Below are the code and all the weights of a small trained network. Each question names an input and a class and asks about switching units off, where a switched-off unit gives its printed mean instead of its output.

import numpy as np


def w(rows, s, z=0):
    codes = np.array(rows[::2]) - 128.0
    scale = np.full(codes.shape[1], s)
    scale[-1] = z or s
    return codes * scale


def f(y):
    return y / 2 * (1 + np.tanh(0.7978845608 * (y + 0.044715 * y**3)))


def log_softmax(a):
    a = a - a.max(-1, keepdims=True)
    return a - np.log(np.exp(a).sum(-1, keepdims=True))


def net(x, mask):
    res = np.array(x, float).reshape(1, 5) / 4 @ E
    y = f(res @ A[0][:, :-1].T + A[0][:, -1])
    res = res + np.where(mask, y, B[0][:, -1]) @ B[0][:, :-1]
    return log_softmax(res[-1] @ U[:, :-1].T + U[:, -1])


A, B = {}, {}
E = w([
[134,162,143,215,186,129,205],'x0',
[27,134,35,153,93,123,143],'x1',
[128,129,127,127,124,127,128],'x2',
[135,64,121,133,120,253,154],'x3',
[127,127,130,126,126,126,131],'x4',
],0.012)
A[0] = w([
[214,121,199,110,158,136,119,241],'N1',
[127,83,111,87,90,159,104,158],'N2',
[132,141,132,194,177,149,198,170],'N3',
[137,68,115,120,109,200,130,173],'N4',
[174,134,169,102,134,125,103,210],'N5',
[137,51,118,143,127,253,160,209],'N6',
[12,125,31,155,94,121,151,206],'N7',
[118,145,127,89,109,78,75,175],'N8',
[126,192,141,157,155,81,135,184],'N9',
[120,99,125,55,78,120,56,253],'N10',
[132,86,108,99,90,161,109,145],'N11',
[178,140,183,121,159,121,119,223],'N12',
],0.011,0.0067)
B[0] = w([
[251,97,164,115,216,137,144,242],'N1',
[112,169,170,91,143,151,57,179],'N2',
[114,86,103,185,102,164,243,210],'N3',
[121,165,199,104,136,221,115,198],'N4',
[206,92,142,95,198,100,109,193],'N5',
[107,114,185,98,108,253,150,250],'N6',
[13,170,97,147,22,128,116,241],'N7',
[125,72,71,90,108,64,91,191],'N8',
[154,170,117,190,147,46,166,199],'N9',
[119,112,122,18,135,104,2,231],'N10',
[108,184,175,93,129,155,72,171],'N11',
[216,96,155,144,201,92,153,211],'N12',
],0.0084,0.014)
U = w([
[182,9,107,59,166,28,78,224],'0',
[78,126,8,91,62,48,56,175],'1',
[191,150,161,225,193,33,192,253],'2',
[95,254,57,236,85,52,190,195],'3',
[176,138,201,65,172,185,68,20],'4',
[59,250,180,97,78,173,63,31],'5',
[177,28,161,156,156,201,232,93],'6',
[64,90,103,176,54,212,214,2],'7',
],0.0049,0.0012)

Each question gives the input, the list of numbers given to net, and the class t.
The units are the neurons (one row each of A and B). Each row of codes is followed by its name. A weight is (code - 128) times the scale printed after its matrix; where a second scale follows, it is the last column's (A, B and U).
mask holds one flag per neuron, in row order. A switched-off neuron (its flag False) gives its mean, the last column of its row in B, instead of its output. The means were averaged over made-up inputs and are rounded, as every weight is.
A unit's drop is (log p(t) with every unit on - log p(t) with that unit switched off) / (log p(t) with every unit on - log p(t) with every unit switched off).
The circuit of an input: a set's keep is (log p(t) with only the set's units on - log p(t) with every unit switched off) / (log p(t) with every unit on - log p(t) with every unit switched off). Starting from all 12 units, units are removed one at a time, each time the one whose removal leaves the highest keep (on an exact tie, the one counted first), for as long as the keep stays at least 0.8.
units of the circuit, in order: the units of the circuit, biggest drop first
unit that matters most: the unit with the biggest drop
top k neurons: the k neurons with the biggest drops, biggest first
drop when u is switched off: that unit's drop, to one decimal
input [2,-3,0,1,-5], class 6: units of the circuit, in order -> N10, N2
input [7,-5,5,-1,1], class 2: units of the circuit, in order -> N6, N9
input [3,-4,0,-1,4], class 2: top neuron -> N6
input [2,-6,-6,-5,-8], class 2: units of the circuit, in order -> N10, N9
input [-4,3,-4,0,6], class 1: units of the circuit, in order -> N6, N1
input [2,-8,-3,-6,-1], class 2: units of the circuit, in order -> N10, N9
input [1,8,-3,-5,4], class 3: units of the circuit, in order -> N10, N9
input [0,6,-4,-1,0], class 1: top 2 neurons -> N6, N3
input [5,1,6,-8,5], class 3: top 2 neurons -> N1, N5
input [5,1,8,1,8], class 7: units of the circuit, in order -> N1, N3
input [-6,-5,1,0,5], class 0: top 2 neurons -> N6, N8
input [-2,5,-4,0,-3], class 1: top 2 neurons -> N6, N4
input [-2,-3,5,0,7], class 0: top 2 neurons -> N6, N4
input [0,5,7,-3,8], class 1: unit that matters most -> N3
input [1,4,-4,5,5], class 7: top 2 neurons -> N10, N6
input [-3,1,2,-8,-2], class 1: top 2 neurons -> N1, N12
input [1,8,3,-3,8], class 3: drop when N5 is switched off -> 0.1
input [4,1,-7,2,-2], class 7: drop when N1 is switched off -> 0.3
input [3,-3,5,-5,-2], class 2: drop when N10 is switched off -> 0.1
input [3,2,1,0,5], class 3: unit that matters most -> N6
